[[ 13.1  29.8   9.4  51.0 -49.9]
 [ 14.0  12.3 -12.0   0.5   9.7]
 [  8.7  -1.0  -3.8   9.9   0.9]]
=>
[[ 29.8   9.4]
 [ 12.3 -12.0]]

[[ 43.6  37.9   8.1]
 [ 32.8  -3.2  51.5]
 [-28.4 -45.7 -44.5]
 [-39.6 -10.7  25.7]]
=>
[[37.9  8.1]
 [-3.2 51.5]]

[[ 14.4  -4.5   4.3  -6.6]
 [  6.6  -5.2 -19.4 -10.5]
 [ 16.6  17.0 -31.8   5.9]
 [-17.2  10.7 -22.3  38.4]
 [-29.7 -46.2 -28.8   3.9]]
=>
[[ -4.5   4.3]
 [ -5.2 -19.4]]

[[ 50.7 -26.7 -17.4 -27.5]
 [ 43.1   0.7 -44.8  38.0]
 [ 55.0  11.1  19.5  -5.3]
 [ 22.4  21.4  15.4  12.6]]
=>
[[-26.7 -17.4]
 [  0.7 -44.8]]

[[-18.9 -12.1  -4.0 -19.2 -13.1]
 [ -3.4  -3.6  -1.9 -10.2 -38.5]
 [-30.6 -53.5 -37.4 -31.1 -28.7]
 [-37.6 -46.8 -29.3 -33.4 -11.8]]
=>
[[-12.1  -4.0]
 [ -3.6  -1.9]]

[[  0.2 -10.2  17.7  23.8 -15.6]
 [ 50.9 -48.8  52.9  36.1  14.8]
 [-30.0 -28.7  32.9 -21.4  -0.8]
 [-16.7 -26.4  23.4  -9.8  13.5]
 [-14.0 -34.4  33.4 -13.6   6.4]]
=>
[[-10.2  17.7]
 [-48.8  52.9]]

[[ 23.4  52.5  10.7]
 [-30.7 -39.0  12.3]]
=>
[[ 52.5  10.7]
 [-39.0  12.3]]
---
[[ 2.9 -0.4 42.7  0.8]
 [-2.7 -0.3 -0.6 -3.3]
 [ 5.0  7.1  1.0  0.5]
 [38.6  0.8  3.9 10.3]]
=>
[[ 2.9 42.7]
 [-2.7 -0.6]
 [ 5.0  1.0]
 [38.6  3.9]]

[[-31.2  -5.4   8.4 -33.8  -1.5  19.4]
 [-50.7  -2.4  -9.8  -2.5 -14.4  -1.1]
 [ -8.7   8.4  28.4 -51.6  -6.8  13.3]
 [  7.7   8.8  41.7  10.1   2.9 -16.9]
 [-33.9  -2.0  10.6 -26.2 -12.9   3.7]
 [-17.1 -16.6  12.2 -33.1  -7.5  26.4]
 [ -5.4 -17.3   2.5   5.0 -18.0  22.8]]
=>
[[-31.2   8.4  -1.5]
 [-50.7  -9.8 -14.4]
 [ -8.7  28.4  -6.8]
 [  7.7  41.7   2.9]
 [-33.9  10.6 -12.9]
 [-17.1  12.2  -7.5]
 [ -5.4   2.5 -18.0]]

[[ -6.0  37.7  -6.9   6.4]
 [ -7.1 -11.4 -23.2  -6.4]
 [-10.7 -31.1  27.8  12.8]
 [ -6.7  14.2 -20.0  -2.7]
 [-10.3  -5.3  49.6  25.1]
 [-12.3 -22.8  41.6  20.4]
 [ -8.7 -17.3  46.2  22.4]
 [ -8.7 -19.4 -53.7 -20.7]
 [ -3.7  32.2 -27.0  -4.3]
 [ -8.6 -39.3  26.2  11.0]]
=>
[[ -6.0  -6.9]
 [ -7.1 -23.2]
 [-10.7  27.8]
 [ -6.7 -20.0]
 [-10.3  49.6]
 [-12.3  41.6]
 [ -8.7  46.2]
 [ -8.7 -53.7]
 [ -3.7 -27.0]
 [ -8.6  26.2]]

[[-11.2  -6.0  16.9   0.9  12.2  11.3  -4.0]
 [-12.3   5.3   8.8   9.8   4.4   4.1  -1.6]
 [-18.5   7.5  13.2   5.1   0.4   9.2   2.4]
 [-10.6   8.3   8.2   7.7   3.7  -1.0   5.1]
 [-41.6   7.4 -24.3  12.2 -16.8 -19.0 -22.9]
 [-43.5  -1.4  25.4 -19.2  18.4  17.9  -0.7]]
=>
[[-11.2  16.9  12.2  -4.0]
 [-12.3   8.8   4.4  -1.6]
 [-18.5  13.2   0.4   2.4]
 [-10.6   8.2   3.7   5.1]
 [-41.6 -24.3 -16.8 -22.9]
 [-43.5  25.4  18.4  -0.7]]

[[  1.1   9.5   3.4   1.9  -6.8   0.9  -5.0   0.0  -4.4   5.3  -4.9   0.6]
 [ 13.4  19.6 -14.4  -4.6  21.6  -9.1  24.6 -19.2 -10.0  -4.9  -3.1   7.4]
 [-49.0  -2.0  -0.7 -11.5 -15.0   4.5  23.0 -13.8 -36.2  -7.6  38.4  31.5]
 [ -2.4  -8.2  15.6   7.6 -17.2   5.3 -20.3  10.1  14.8   4.8  -4.1  -6.7]
 [ -8.0 -10.0  14.2   5.8 -18.5  10.1 -22.4  18.0   7.5   9.3  -4.4  -4.8]
 [-50.2  -0.3   0.7  -7.7 -14.7   7.7  23.8 -18.4 -40.3  -4.2  33.6  33.4]
 [ 40.7  45.0  -3.4  12.4  -0.6   4.7   6.6  -9.0   2.2  16.1 -42.7   1.0]
 [ 14.6  12.0 -12.5  -6.4  23.4 -12.1  19.5 -13.0  -9.4  -6.0  -4.4   7.0]]
=>
[[  1.1   3.4  -6.8  -5.0  -4.4  -4.9]
 [ 13.4 -14.4  21.6  24.6 -10.0  -3.1]
 [-49.0  -0.7 -15.0  23.0 -36.2  38.4]
 [ -2.4  15.6 -17.2 -20.3  14.8  -4.1]
 [ -8.0  14.2 -18.5 -22.4   7.5  -4.4]
 [-50.2   0.7 -14.7  23.8 -40.3  33.6]
 [ 40.7  -3.4  -0.6   6.6   2.2 -42.7]
 [ 14.6 -12.5  23.4  19.5  -9.4  -4.4]]

[[ 19.0 -10.3  -3.1  -3.8  -5.4   3.1  -0.6   2.2]
 [-17.0  21.8  -3.6 -37.1  18.8  -6.2  -8.8  -0.2]
 [  8.8  10.2  -2.5  13.0 -33.7  15.9   0.2  -4.8]
 [ -3.1 -51.2   1.9   9.1  29.6 -18.2  -8.7   6.7]
 [-19.4  25.2  -7.1 -31.8  -2.2   4.9 -39.3   3.0]
 [-27.2  36.6  20.5 -37.5  -6.6  -6.2  -4.8 -24.0]
 [  6.4 -17.2  -9.7   0.2  19.9   9.7  -1.3  -0.2]
 [ 23.0 -24.7 -17.4   7.7  20.5  12.4 -10.0  11.0]]
=>
[[ 19.0  -3.1  -5.4  -0.6]
 [-17.0  -3.6  18.8  -8.8]
 [  8.8  -2.5 -33.7   0.2]
 [ -3.1   1.9  29.6  -8.7]
 [-19.4  -7.1  -2.2 -39.3]
 [-27.2  20.5  -6.6  -4.8]
 [  6.4  -9.7  19.9  -1.3]
 [ 23.0 -17.4  20.5 -10.0]]

[[-32.0   1.8 -25.5]
 [ -7.4   7.1   1.8]
 [ 10.4  53.0  -6.1]
 [-26.6  -7.5 -50.2]
 [  0.1 -16.9  -5.3]
 [ -4.6 -34.2  50.4]
 [ 14.4 -11.6   9.4]]
=>
[[-32.0 -25.5]
 [ -7.4   1.8]
 [ 10.4  -6.1]
 [-26.6 -50.2]
 [  0.1  -5.3]
 [ -4.6  50.4]
 [ 14.4   9.4]]

[[ 18.2  19.0 -40.8   4.6   5.9  24.2   9.6   6.6   2.0  28.8  23.9  22.9
   55.7  19.6   2.6]
 [  0.0   3.5 -40.8  22.2   5.9  -5.8   9.6   6.6  -6.1   1.3  23.9 -42.7
   -3.2  19.6   2.6]
 [  0.0  19.0 -53.6   4.6  31.0  -5.8   9.6   6.6   2.0  20.6  23.9  22.9
   -3.2  19.6   2.6]
 [  0.0  19.0 -40.8   4.6   5.9  -5.8   9.6   6.6   2.0 -26.3   6.8  22.9
   -3.2  19.6   2.6]]
=>
[[ 18.2 -40.8   5.9   9.6   2.0  23.9  55.7   2.6]
 [  0.0 -40.8   5.9   9.6  -6.1  23.9  -3.2   2.6]
 [  0.0 -53.6  31.0   9.6   2.0  23.9  -3.2   2.6]
 [  0.0 -40.8   5.9   9.6   2.0   6.8  -3.2   2.6]]
